Below are the code and all the weights of a small trained network. Each question names an input and a target symbol and asks about switching units off, where a switched-off unit gives its printed mean instead of its output.

import numpy as np


def w(rows, s, z=0):
    codes = np.array(rows[::2]) - 128.0
    scale = np.full(codes.shape[1], s)
    scale[-1] = z or s
    return codes * scale


def f(y):
    return np.maximum(y, 0)


def softmax(a):
    e = np.exp(a - a.max(-1, keepdims=True))
    return e / e.sum(-1, keepdims=True)


def log_softmax(a):
    a = a - a.max(-1, keepdims=True)
    return a - np.log(np.exp(a).sum(-1, keepdims=True))


def net(x, mask):
    ids = ['αβγεθλξ'.index(c) for c in x.split()]
    T = len(ids)
    res = E[ids] + P[:T]
    u = 0
    for l in range(2):
        r = res
        for j in range(3):
            rows = slice(3 * j, 3 * j + 3)
            q, k, v = (r @ M[l][rows].T for M in (Q, K, V))
            z = softmax(np.where(np.tri(T) > 0, q @ k.T / 3**0.5, -1e9)) @ v
            o = O[l][rows]
            res = res + np.where(mask[u + j], z, o[:, -1]) @ o[:, :-1]
        u += 3
        y = f(res @ A[l][:, :-1].T + A[l][:, -1])
        res = res + np.where(mask[u : u + 4], y, B[l][:, -1]) @ B[l][:, :-1]
        u += 4
    return log_softmax(res[-1] @ U[:, :-1].T + U[:, -1])


Q, K, V, O, A, B = {}, {}, {}, {}, {}, {}
E = w([
[127,174,107,106,118],'α',
[159,183,94,92,126],'β',
[137,175,122,94,144],'γ',
[130,64,200,190,148],'ε',
[251,96,169,138,111],'θ',
[96,150,118,105,177],'λ',
[125,92,64,96,95],'ξ',
],0.028)
P = w([
[92,139,128,206,88],'0',
[142,117,101,147,175],'1',
[132,123,102,120,166],'2',
[129,119,104,97,166],'3',
[125,118,106,79,161],'4',
[119,114,113,62,154],'5',
[115,108,118,48,147],'6',
[106,105,130,36,140],'7',
[101,98,141,23,135],'8',
[96,96,148,15,124],'9',
[89,93,154,3,122],'10',
],0.016)
Q[0] = w([
[166,93,166,151,121],'L0H0',
[139,113,106,58,143],'L0H0',
[94,122,156,178,95],'L0H0',
[135,117,136,254,138],'L0H1',
[69,181,90,125,176],'L0H1',
[158,156,109,105,85],'L0H1',
[174,110,139,131,131],'L0H2',
[122,103,148,63,189],'L0H2',
[143,98,104,133,64],'L0H2',
],0.024)
K[0] = w([
[63,116,122,97,173],'L0H0',
[184,87,165,76,127],'L0H0',
[131,171,78,213,176],'L0H0',
[178,143,113,244,144],'L0H1',
[23,84,58,115,158],'L0H1',
[82,174,124,80,138],'L0H1',
[185,139,123,115,129],'L0H2',
[109,115,145,8,123],'L0H2',
[187,171,147,184,170],'L0H2',
],0.018)
V[0] = w([
[60,193,155,142,153],'L0H0',
[100,109,137,80,235],'L0H0',
[201,162,226,153,163],'L0H0',
[56,138,75,156,254],'L0H1',
[65,87,26,163,137],'L0H1',
[69,59,154,167,154],'L0H1',
[163,135,90,126,201],'L0H2',
[119,18,63,148,136],'L0H2',
[129,135,186,175,186],'L0H2',
],0.0096)
O[0] = w([
[17,254,236,35,55,2],'L0H0',
[130,137,179,30,217,143],'L0H0',
[161,186,206,240,250,205],'L0H0',
[80,146,248,19,87,120],'L0H1',
[130,22,182,96,9,110],'L0H1',
[18,57,147,20,186,66],'L0H1',
[227,111,189,147,214,204],'L0H2',
[146,18,20,25,117,103],'L0H2',
[124,194,167,9,210,54],'L0H2',
],0.0054,0.0079)
A[0] = w([
[1,205,128,92,67,7],'L0N0',
[192,146,139,125,100,176],'L0N1',
[27,61,193,154,111,182],'L0N2',
[86,218,145,109,163,2],'L0N3',
],0.0094,0.0058)
B[0] = w([
[58,37,197,166,172,161],'L0N0',
[62,105,149,121,152,255],'L0N1',
[245,144,161,151,48,196],'L0N2',
[124,140,130,80,201,163],'L0N3',
],0.012,0.0083)
Q[1] = w([
[149,116,153,190,231],'L1H0',
[139,46,111,128,123],'L1H0',
[161,202,167,73,90],'L1H0',
[74,192,81,121,96],'L1H1',
[121,155,167,95,108],'L1H1',
[104,192,202,143,9],'L1H1',
[90,140,164,198,126],'L1H2',
[133,155,152,54,56],'L1H2',
[139,226,82,111,107],'L1H2',
],0.011)
K[1] = w([
[76,166,149,150,77],'L1H0',
[74,87,98,187,93],'L1H0',
[154,164,98,49,176],'L1H0',
[2,145,142,156,124],'L1H1',
[105,130,179,108,136],'L1H1',
[43,78,195,171,145],'L1H1',
[121,160,149,161,90],'L1H2',
[170,174,113,29,116],'L1H2',
[233,129,140,58,165],'L1H2',
],0.012)
V[1] = w([
[128,215,79,114,44],'L1H0',
[105,136,58,107,200],'L1H0',
[93,49,84,202,93],'L1H0',
[249,64,166,1,183],'L1H1',
[177,107,160,86,249],'L1H1',
[140,207,113,88,93],'L1H1',
[101,224,15,160,183],'L1H2',
[57,22,78,65,218],'L1H2',
[237,98,157,140,135],'L1H2',
],0.007)
O[1] = w([
[245,152,134,121,243,85],'L1H0',
[141,149,74,218,84,48],'L1H0',
[214,64,105,96,76,176],'L1H0',
[190,66,127,109,192,254],'L1H1',
[152,135,81,62,142,209],'L1H1',
[96,94,118,151,132,58],'L1H1',
[152,237,86,54,193,71],'L1H2',
[48,125,111,121,157,103],'L1H2',
[151,181,235,115,2,195],'L1H2',
],0.0073,0.014)
A[1] = w([
[62,37,198,174,28,41],'L1N0',
[67,123,45,181,210,160],'L1N1',
[162,221,135,170,198,71],'L1N2',
[43,255,131,197,116,254],'L1N3',
],0.0054,0.0041)
B[1] = w([
[118,153,84,133,223,252],'L1N0',
[3,220,43,45,89,152],'L1N1',
[59,162,100,111,118,190],'L1N2',
[128,48,80,158,49,174],'L1N3',
],0.011,0.015)
U = w([
[147,1,103,72,102,57],'α',
[159,96,99,140,195,75],'β',
[96,90,109,83,124,148],'γ',
[107,60,203,32,158,147],'ε',
[143,95,123,110,72,253],'θ',
[110,49,131,148,152,21],'λ',
[156,75,191,167,151,179],'ξ',
],0.0068,0.006)

Each question gives the input, a string of symbols that net reads in full, and the target symbol t.
The units are the heads (3 rows each of Q, K, V and O) and the neurons (one row each of A and B). Each row of codes is followed by its name. A weight is (code - 128) times the scale printed after its matrix; where a second scale follows, it is the last column's (O, A, B and U).
mask holds one flag per unit, layer by layer, with each layer's heads first. A switched-off unit (its flag False) gives its mean, the last column of its rows in O or B, instead of its output. The means were averaged over made-up inputs and are rounded, as every weight is.
A unit's drop is (log p(t) with every unit on - log p(t) with that unit switched off) / (log p(t) with every unit on - log p(t) with every unit switched off).
The circuit of an input: a set's keep is (log p(t) with only the set's units on - log p(t) with every unit switched off) / (log p(t) with every unit on - log p(t) with every unit switched off). Starting from the 12 units with the biggest drops (on a tie, the unit counted first), units are removed one at a time, each time the one whose removal leaves the highest keep (on an exact tie, the one counted first), for as long as the keep stays at least 0.8.
circuit, biggest first: the units of the circuit, biggest drop first
most important unit: the unit with the biggest drop
top k neurons: the k neurons with the biggest drops, biggest first
input ξ λ θ ε ξ β ξ, target ξ: top 2 neurons : [L0N2, L0N1]
input β β θ ξ β γ ξ, target β: circuit, biggest first : [L0H0, L1H0]
input λ ε β α β γ θ λ, target λ: top 4 neurons : [L0N0, L0N2, L1N0, L0N3]
input ξ θ β β γ β, target ξ: most important unit : L0H0
input α β ξ θ θ θ, target α: top 2 neurons : [L0N0, L1N0]
input θ β ξ, target θ: circuit, biggest first : [L0H0, L1H2, L1H1]
input ξ θ ε β ε α, target ξ: circuit, biggest first : [L0H0, L0N1, L1H1, L0H2]
input θ ε ξ, target θ: circuit, biggest first : [L0H0, L1H2, L0H1, L1H1]
input θ ξ ε β θ θ β α α, target θ: circuit, biggest first : [L1H2, L1N0, L0H1]
input β θ α λ β ε, target β: circuit, biggest first : [L0H1, L1H0]
input λ θ ε β, target λ: circuit, biggest first : [L0H0, L0N0, L0H1, L1H2]
input ε β ξ α θ λ ξ ε λ β, target ε: circuit, biggest first : [L0N2, L0H1, L0H0, L1H0]
input ξ γ β γ β γ α λ γ β θ, target ξ: top 3 neurons : [L0N1, L0N2, L1N0]
input α ξ γ ξ β θ ξ λ α γ, target α: top neuron : [L0N0]
input β ξ ε, target α: circuit, biggest first : [L0H2, L0H0]
input ξ λ γ λ ξ α, target α: circuit, biggest first : [L0H0, L0H2]
input λ β θ λ ε α, target λ: circuit, biggest first : [L0N0, L0H1, L1H2, L0H0]
input γ ξ α θ ξ ξ ξ, target γ: top 2 neurons : [L0N0, L1N1]
input ε α β θ ξ ξ β ξ, target ε: top 3 neurons : [L0N2, L1N3, L0N1]
input γ ξ β θ, target γ: most important unit : L0N0
input β β α α θ β β, target β: circuit, biggest first : [L0H0, L1H0]
input ε θ ξ θ, target ε: top 2 neurons : [L0N2, L0N1]
input γ α θ θ α γ α, target γ: top 2 neurons : [L1N1, L0N0]
input θ θ γ θ, target θ: top 2 neurons : [L1N0, L0N3]
input α β ε ε θ λ, target α: top 2 neurons : [L0N0, L1N0]
input α ε θ γ β β β γ β β α, target α: top 3 neurons : [L0N0, L1N0, L1N2]
input ε β λ γ, target ε: most important unit : L0H1
input θ γ λ λ α β, target θ: top 2 neurons : [L1N3, L1N0]
